Here is a tiny trained network, its code and every weight. The questions are about switching its units off for an input and a target symbol, where a switched-off unit gives its printed mean instead of its output.

import numpy as np


def w(rows, s, z=0):
    codes = np.array(rows[::2]) - 128.0
    scale = np.full(codes.shape[1], s)
    scale[-1] = z or s
    return codes * scale


def f(y):
    return np.maximum(y, 0)


def softmax(a):
    e = np.exp(a - a.max(-1, keepdims=True))
    return e / e.sum(-1, keepdims=True)


def log_softmax(a):
    a = a - a.max(-1, keepdims=True)
    return a - np.log(np.exp(a).sum(-1, keepdims=True))


def net(x, mask):
    ids = ['ΓΔΘΛΞΠαβεησω'.index(c) for c in x.split()]
    T = len(ids)
    res = E[ids] + P[:T]
    u = 0
    for l in range(3):
        q, k, v = (res @ M[l].T for M in (Q, K, V))
        z = softmax(np.where(np.tri(T) > 0, q @ k.T / 2**0.5, -1e9)) @ v
        res = res + np.where(mask[u], z, O[l][:, -1]) @ O[l][:, :-1]
        u += 1
        y = f(res @ A[l][:, :-1].T + A[l][:, -1])
        res = res + np.where(mask[u : u + 4], y, B[l][:, -1]) @ B[l][:, :-1]
        u += 4
    return log_softmax(res[-1] @ U[:, :-1].T + U[:, -1])


Q, K, V, O, A, B = {}, {}, {}, {}, {}, {}
E = w([
[53,244,129,136,89],'Γ',
[187,248,220,234,43],'Δ',
[165,77,74,207,104],'Θ',
[112,135,93,110,189],'Λ',
[158,175,51,183,30],'Ξ',
[54,87,178,114,144],'Π',
[167,183,51,129,144],'α',
[111,154,181,189,129],'β',
[186,136,192,104,126],'ε',
[218,177,98,20,38],'η',
[214,35,151,36,138],'σ',
[44,165,148,108,124],'ω',
],0.014)
P = w([
[70,70,74,255,110],'0',
[156,148,124,220,191],'1',
[138,133,130,180,124],'2',
[148,121,137,175,99],'3',
[146,137,152,152,107],'4',
[120,140,169,146,84],'5',
],0.004)
Q[0] = w([
[91,17,163,54,156],'0.h1',
[138,102,65,254,144],'0.h1',
],0.009)
K[0] = w([
[99,2,124,17,222],'0.h1',
[63,121,108,209,123],'0.h1',
],0.0079)
V[0] = w([
[6,73,33,180,175],'0.h1',
[218,128,254,151,99],'0.h1',
],0.0057)
O[0] = w([
[168,195,138,170,255,24],'0.h1',
[68,15,185,150,60,252],'0.h1',
],0.0054,0.0027)
A[0] = w([
[239,76,150,118,114,141],'0.n1',
[44,45,138,68,253,254],'0.n2',
[63,194,7,90,119,212],'0.n3',
[59,183,175,195,129,125],'0.n4',
],0.0069,0.0043)
B[0] = w([
[100,2,152,143,90,204],'0.n1',
[80,16,113,155,217,244],'0.n2',
[214,167,140,34,192,250],'0.n3',
[89,224,219,101,96,253],'0.n4',
],0.0078,0.0043)
Q[1] = w([
[166,42,173,210,2],'1.h1',
[114,174,112,169,166],'1.h1',
],0.0039)
K[1] = w([
[86,114,91,156,48],'1.h1',
[126,79,103,92,254],'1.h1',
],0.0066)
V[1] = w([
[195,117,92,71,230],'1.h1',
[114,25,28,17,4],'1.h1',
],0.0032)
O[1] = w([
[253,7,61,130,154,5],'1.h1',
[142,119,89,92,177,34],'1.h1',
],0.0066,0.0022)
A[1] = w([
[223,117,80,47,169,117],'1.n1',
[105,2,80,173,249,2],'1.n2',
[131,206,159,191,113,104],'1.n3',
[146,182,160,139,208,161],'1.n4',
],0.0065,0.0026)
B[1] = w([
[225,125,225,33,132,205],'1.n1',
[70,117,2,151,45,236],'1.n2',
[92,153,111,127,93,253],'1.n3',
[81,165,130,97,196,226],'1.n4',
],0.0095,0.0041)
Q[2] = w([
[188,193,106,220,149],'2.h1',
[2,45,190,9,56],'2.h1',
],0.0046)
K[2] = w([
[99,128,59,104,172],'2.h1',
[181,150,176,150,2],'2.h1',
],0.01)
V[2] = w([
[134,64,198,127,187],'2.h1',
[108,94,103,79,254],'2.h1',
],0.0045)
O[2] = w([
[136,107,191,132,254,97],'2.h1',
[101,244,148,186,205,3],'2.h1',
],0.0071,0.0063)
A[2] = w([
[87,116,74,145,254,175],'2.n1',
[160,60,92,38,103,4],'2.n2',
[48,103,175,224,178,245],'2.n3',
[165,78,237,92,114,160],'2.n4',
],0.0072,0.0038)
B[2] = w([
[89,68,31,30,202,205],'2.n1',
[84,214,246,116,3,221],'2.n2',
[112,132,177,254,195,220],'2.n3',
[117,58,172,157,192,255],'2.n4',
],0.0085,0.0078)
U = w([
[97,255,128,77,109,101],'Γ',
[116,152,118,131,87,36],'Δ',
[168,103,39,216,96,243],'Θ',
[129,89,41,19,128,141],'Λ',
[237,192,83,135,69,254],'Ξ',
[36,69,67,155,134,22],'Π',
[209,132,144,54,158,150],'α',
[95,194,190,218,132,56],'β',
[173,22,181,165,161,154],'ε',
[138,108,174,13,113,60],'η',
[79,110,112,85,58,123],'σ',
[43,128,168,63,175,187],'ω',
],0.007,0.0065)

Each question gives the input, a string of symbols that net reads in full, and the target symbol t.
The units are the heads (2 rows each of Q, K, V and O) and the neurons (one row each of A and B). Each row of codes is followed by its name. A weight is (code - 128) times the scale printed after its matrix; where a second scale follows, it is the last column's (O, A, B and U).
mask holds one flag per unit, layer by layer, with each layer's heads first. A switched-off unit (its flag False) gives its mean, the last column of its rows in O or B, instead of its output. The means were averaged over made-up inputs and are rounded, as every weight is.
A unit's drop is (log p(t) with every unit on - log p(t) with that unit switched off) / (log p(t) with every unit on - log p(t) with every unit switched off).
The circuit of an input: a set's keep is (log p(t) with only the set's units on - log p(t) with every unit switched off) / (log p(t) with every unit on - log p(t) with every unit switched off). Starting from the 12 units with the biggest drops (on a tie, the unit counted first), units are removed one at a time, each time the one whose removal leaves the highest keep (on an exact tie, the one counted first), for as long as the keep stays at least 0.8.
units of the circuit, in order: the units of the circuit, biggest drop first
unit that matters most: the unit with the biggest drop
top k neurons: the k neurons with the biggest drops, biggest first
top k neurons in layer l: the k neurons of layer l with the biggest drops, biggest first
drop of u: that unit's drop, to one decimal
input ε α Δ Π, target σ: top 2 neurons => 0.n2; 2.n2
input Λ Π η η ε, target ε: top 2 neurons => 1.n2; 2.n4
input Δ Γ Θ η, target σ: unit that matters most => 1.h1
input Γ ω β Π, target Π: units of the circuit, in order => 0.n2; 1.n2; 0.n3
input Δ α ω, target σ: units of the circuit, in order => 2.h1; 1.h1; 1.n3; 0.n4
input α Λ ω ε β, target β: units of the circuit, in order => 2.h1; 2.n3; 0.h1; 2.n1
input ω ε Δ Ξ, target σ: units of the circuit, in order => 0.h1; 2.h1; 2.n2
input Δ ω η Ξ ω Λ, target σ: top 3 neurons => 2.n2; 0.n2; 1.n2
input Θ σ α β Λ, target Λ: top 2 neurons in layer 2 => 2.n1; 2.n3
input α Ξ Θ σ, target σ: top 4 neurons => 1.n2; 2.n2; 0.n1; 0.n2
input ω Δ Π, target σ: top 3 neurons in layer 0 => 0.n2; 0.n4; 0.n3
input β Λ Λ, target Λ: top 2 neurons => 1.n2; 2.n1
input η β ε, target ε: top 3 neurons in layer 0 => 0.n1; 0.n3; 0.n4
input Δ ε ω β Γ Ξ, target σ: top neuron in layer 1 => 1.n3
input β ε ω ω η, target η: drop of 0.n3 => 0.0
input Θ Γ Γ η ω Δ, target σ: drop of 0.h1 => 1.1
input Δ Π Π β, target σ: top 3 neurons in layer 0 => 0.n2; 0.n4; 0.n3
input α ε σ, target σ: drop of 0.n1 => 0.3
